[[ 76 -63 -52  54  75  25 -45 -50  54]
 [-56  51  80 -47 -56 -34  63  42 -41]
 [ 70 -59 -52  63  76  17 -54 -55  57]
 [-52  52  72 -43 -51 -39  55  38 -29]
 [-28   8  64 -12 -26  -8  40  19 -53]
 [-38  32  75 -49 -48 -12  69  42 -49]
 [ 76 -63 -53  55  76  23 -48 -51  55]
 [ 77 -63 -55  56  77  22 -49 -51  57]
 [ 78 -63 -55  56  77  22 -49 -51  57]
 [-52  52  73 -45 -52 -38  57  39 -30]]
->
[[ 76 -56  70 -52 -28 -38  76  77  78 -52]
 [-63  51 -59  52   8  32 -63 -63 -63  52]
 [-52  80 -52  72  64  75 -53 -55 -55  73]
 [ 54 -47  63 -43 -12 -49  55  56  56 -45]
 [ 75 -56  76 -51 -26 -48  76  77  77 -52]
 [ 25 -34  17 -39  -8 -12  23  22  22 -38]
 [-45  63 -54  55  40  69 -48 -49 -49  57]
 [-50  42 -55  38  19  42 -51 -51 -51  39]
 [ 54 -41  57 -29 -53 -49  55  57  57 -30]]

[[ 10  71]
 [ 11  60]
 [-26  10]
 [ 36 -13]
 [-34  60]
 [  8  45]
 [-54   1]
 [ -8 -56]
 [-39   2]
 [-20  17]
 [ 35 -10]]
->
[[ 10  11 -26  36 -34   8 -54  -8 -39 -20  35]
 [ 71  60  10 -13  60  45   1 -56   2  17 -10]]

[[ 28  48   6]
 [-51   6 -32]
 [-34  26 -26]
 [  1  61 -13]
 [-18  -1 -10]]
->
[[ 28 -51 -34   1 -18]
 [ 48   6  26  61  -1]
 [  6 -32 -26 -13 -10]]

[[-14   1 -23  -7   4  40  12 -31]
 [ 44  52 -28 -67 -29  38  39 -33]]
->
[[-14  44]
 [  1  52]
 [-23 -28]
 [ -7 -67]
 [  4 -29]
 [ 40  38]
 [ 12  39]
 [-31 -33]]

[[ 10  26  82  23 -22 -14  -6 -30 -36  13  -2  11  32]
 [ 21  18  64   1 -21 -10  -2 -35 -57 -14 -20  21  12]
 [ -8  -6 -18   4  19   2   2  14  29  27  20 -16   8]
 [  6   6  29   7  -6   0  -3 -11 -13   8  -7  -1   9]
 [  4  15  22   4 -13 -15  -7 -22 -29 -23  -8  18  -4]]
->
[[ 10  21  -8   6   4]
 [ 26  18  -6   6  15]
 [ 82  64 -18  29  22]
 [ 23   1   4   7   4]
 [-22 -21  19  -6 -13]
 [-14 -10   2   0 -15]
 [ -6  -2   2  -3  -7]
 [-30 -35  14 -11 -22]
 [-36 -57  29 -13 -29]
 [ 13 -14  27   8 -23]
 [ -2 -20  20  -7  -8]
 [ 11  21 -16  -1  18]
 [ 32  12   8   9  -4]]

[[-14  62  -9  12 -19 -28  -7 -16   4]
 [  4  39   8  12  14  -2  11   7 -40]
 [  9 -57   8  -8  12  26   7  11 -15]
 [-18 -40 -18   0 -34 -10 -22 -20  41]
 [  2 -81  -2 -16  -5  21  -6   1  27]
 [-27 -39 -23   5 -48 -17 -28 -30  43]
 [ 10 -59   7 -15  11  26   5  11   1]
 [  4 -39   5  -1   5  17   4   5 -20]
 [  3   2   1   2   5   0   1   3  -2]
 [ 11  18   3  -6  18  -3   3  10  20]]
->
[[-14   4   9 -18   2 -27  10   4   3  11]
 [ 62  39 -57 -40 -81 -39 -59 -39   2  18]
 [ -9   8   8 -18  -2 -23   7   5   1   3]
 [ 12  12  -8   0 -16   5 -15  -1   2  -6]
 [-19  14  12 -34  -5 -48  11   5   5  18]
 [-28  -2  26 -10  21 -17  26  17   0  -3]
 [ -7  11   7 -22  -6 -28   5   4   1   3]
 [-16   7  11 -20   1 -30  11   5   3  10]
 [  4 -40 -15  41  27  43   1 -20  -2  20]]

[[-16  22  41]
 [-50  55  71]]
->
[[-16 -50]
 [ 22  55]
 [ 41  71]]

[[ 30 -38 -63  29 -36  28 -47 -85   1  -2 -39 -28 -28  27]
 [-21 -62 -13  49 -27 -18  -2  -6  -5  32 -36  -2  -6  -8]
 [ 34  45  26  13  38   2  -2  54  -5   7   3  13 -62  85]
 [-47   2   5  30  13  20  -6  20   2  29  31  -6  37  22]
 [ 72  53  61  11 -29   2 -28  -8  18  -6   2  55  11 -71]]
->
[[ 30 -21  34 -47  72]
 [-38 -62  45   2  53]
 [-63 -13  26   5  61]
 [ 29  49  13  30  11]
 [-36 -27  38  13 -29]
 [ 28 -18   2  20   2]
 [-47  -2  -2  -6 -28]
 [-85  -6  54  20  -8]
 [  1  -5  -5   2  18]
 [ -2  32   7  29  -6]
 [-39 -36   3  31   2]
 [-28  -2  13  -6  55]
 [-28  -6 -62  37  11]
 [ 27  -8  85  22 -71]]
---
[[-61 -31 -30 -17 -30]
 [  2 -17 -68 -43  -8]
 [-62 -30 -30 -16 -30]
 [ 24  76 -15  -6   4]
 [  2 -16 -67 -44  -8]]
->
[[-61 -31]
 [  2 -17]]

[[ 11 -29 -26]
 [  2  19 -64]
 [-11  33  13]
 [ -9  37 -19]
 [ -5  33 -45]]
->
[[ 11 -29]
 [  2  19]]

[[-68 -42  -7   6]
 [-67 -28 -26 -41]
 [-67  35  16   4]]
->
[[-68 -42]
 [-67 -28]]

[[-37  29  11 -30  65]
 [ 12  18  45 -25  16]
 [-51  21  11  17  79]
 [ 40  18  69 -19   2]
 [-37  37  20  -7  30]]
->
[[-37  29]
 [ 12  18]]

[[ 65  67 -34   8]
 [-63 -50  12   2]
 [-38  43 -62  19]]
->
[[ 65  67]
 [-63 -50]]

[[ 80  34  22  76 -57]
 [-25 -19 -45  -3 -23]
 [ -4  41  34 -25  16]
 [-47 -19 -47 -34 -23]
 [-30 -66 -24 -12  65]]
->
[[ 80  34]
 [-25 -19]]

[[ 21  34 -53  28]
 [ 28  46 -50  40]
 [ 20  32 -53  26]
 [-15 -27 -65 -33]]
->
[[21 34]
 [28 46]]
